Here is a tiny trained network, its code and every weight. The questions are about switching its units off for an input and a class, where a switched-off unit gives its printed mean instead of its output.

import numpy as np


def w(rows, s, z=0):
    codes = np.array(rows[::2]) - 128.0
    scale = np.full(codes.shape[1], s)
    scale[-1] = z or s
    return codes * scale


def f(y):
    return y / 2 * (1 + np.tanh(0.7978845608 * (y + 0.044715 * y**3)))


def log_softmax(a):
    a = a - a.max(-1, keepdims=True)
    return a - np.log(np.exp(a).sum(-1, keepdims=True))


def net(x, mask):
    res = np.array(x, float).reshape(1, 6) / 4 @ E
    y = f(res @ A[0][:, :-1].T + A[0][:, -1])
    res = res + np.where(mask, y, B[0][:, -1]) @ B[0][:, :-1]
    return log_softmax(res[-1] @ U[:, :-1].T + U[:, -1])


A, B = {}, {}
E = w([
[12,69,159,129,7,41,114],'x0',
[104,77,48,229,117,255,18],'x1',
[114,189,89,87,127,120,107],'x2',
[112,2,156,200,169,116,154],'x3',
[111,173,129,217,125,114,133],'x4',
[169,79,117,82,101,141,166],'x5',
],0.009)
A[0] = w([
[108,119,153,119,87,63,134,163],'neuron 1',
[119,133,190,105,139,85,169,192],'neuron 2',
[199,138,115,129,141,121,57,164],'neuron 3',
[129,109,91,156,103,197,69,170],'neuron 4',
[103,85,82,148,64,158,50,127],'neuron 5',
[95,111,135,137,74,159,91,85],'neuron 6',
[155,184,196,90,203,57,206,254],'neuron 7',
[160,160,125,130,201,169,163,205],'neuron 8',
[57,92,131,124,8,76,97,186],'neuron 9',
[157,145,155,114,180,78,156,144],'neuron 10',
[165,121,120,124,132,144,121,82],'neuron 11',
],0.011,0.0058)
B[0] = w([
[88,199,178,61,135,116,190,190],'neuron 1',
[116,223,116,90,171,73,169,192],'neuron 2',
[131,114,157,179,178,167,146,159],'neuron 3',
[125,95,148,119,149,222,75,204],'neuron 4',
[146,106,128,152,39,200,102,207],'neuron 5',
[195,146,139,101,46,146,90,165],'neuron 6',
[181,43,106,135,163,4,194,239],'neuron 7',
[214,35,86,178,154,134,127,188],'neuron 8',
[34,171,157,93,18,102,63,251],'neuron 9',
[101,107,94,187,64,72,170,172],'neuron 10',
[114,141,136,193,121,169,163,134],'neuron 11',
],0.012,0.017)
U = w([
[178,127,90,142,178,54,191,151],'0',
[177,140,90,163,182,242,94,225],'1',
[47,254,191,67,97,39,194,131],'2',
[97,166,154,120,13,164,66,2],'3',
],0.0095,0.0033)

Each question gives the input, the list of numbers given to net, and the class t.
The units are the neurons (one row each of A and B). Each row of codes is followed by its name. A weight is (code - 128) times the scale printed after its matrix; where a second scale follows, it is the last column's (A, B and U).
mask holds one flag per neuron, in row order. A switched-off neuron (its flag False) gives its mean, the last column of its row in B, instead of its output. The means were averaged over made-up inputs and are rounded, as every weight is.
A unit's drop is (log p(t) with every unit on - log p(t) with that unit switched off) / (log p(t) with every unit on - log p(t) with every unit switched off).
The circuit of an input: a set's keep is (log p(t) with only the set's units on - log p(t) with every unit switched off) / (log p(t) with every unit on - log p(t) with every unit switched off). Starting from all 11 units, units are removed one at a time, each time the one whose removal leaves the highest keep (on an exact tie, the one counted first), for as long as the keep stays at least 0.8.
units of the circuit, in order: the units of the circuit, biggest drop first
k most important neurons: the k neurons with the biggest drops, biggest first
drop of u: that unit's drop, to one decimal
input [-1,7,-1,0,-4,3], class 1: units of the circuit, in order : (neuron 9)
input [-2,2,-4,6,6,-8], class 1: units of the circuit, in order : (neuron 9; neuron 7)
input [-2,1,2,-2,-4,4], class 1: units of the circuit, in order : (neuron 7; neuron 9)
input [0,6,-7,5,-3,3], class 1: 2 most important neurons : (neuron 9; neuron 4)
input [-7,1,-4,3,-1,0], class 1: 2 most important neurons : (neuron 7; neuron 2)
input [0,6,-3,-1,7,-2], class 1: 2 most important neurons : (neuron 9; neuron 4)
input [-1,-6,-8,5,-3,1], class 0: 2 most important neurons : (neuron 9; neuron 7)
input [-2,4,5,4,7,-3], class 1: drop of neuron 9 : 0.2
input [-6,-1,-3,-2,-3,-3], class 0: drop of neuron 6 : 0.0
input [-2,3,-2,-3,-7,-2], class 1: drop of neuron 9 : 0.1
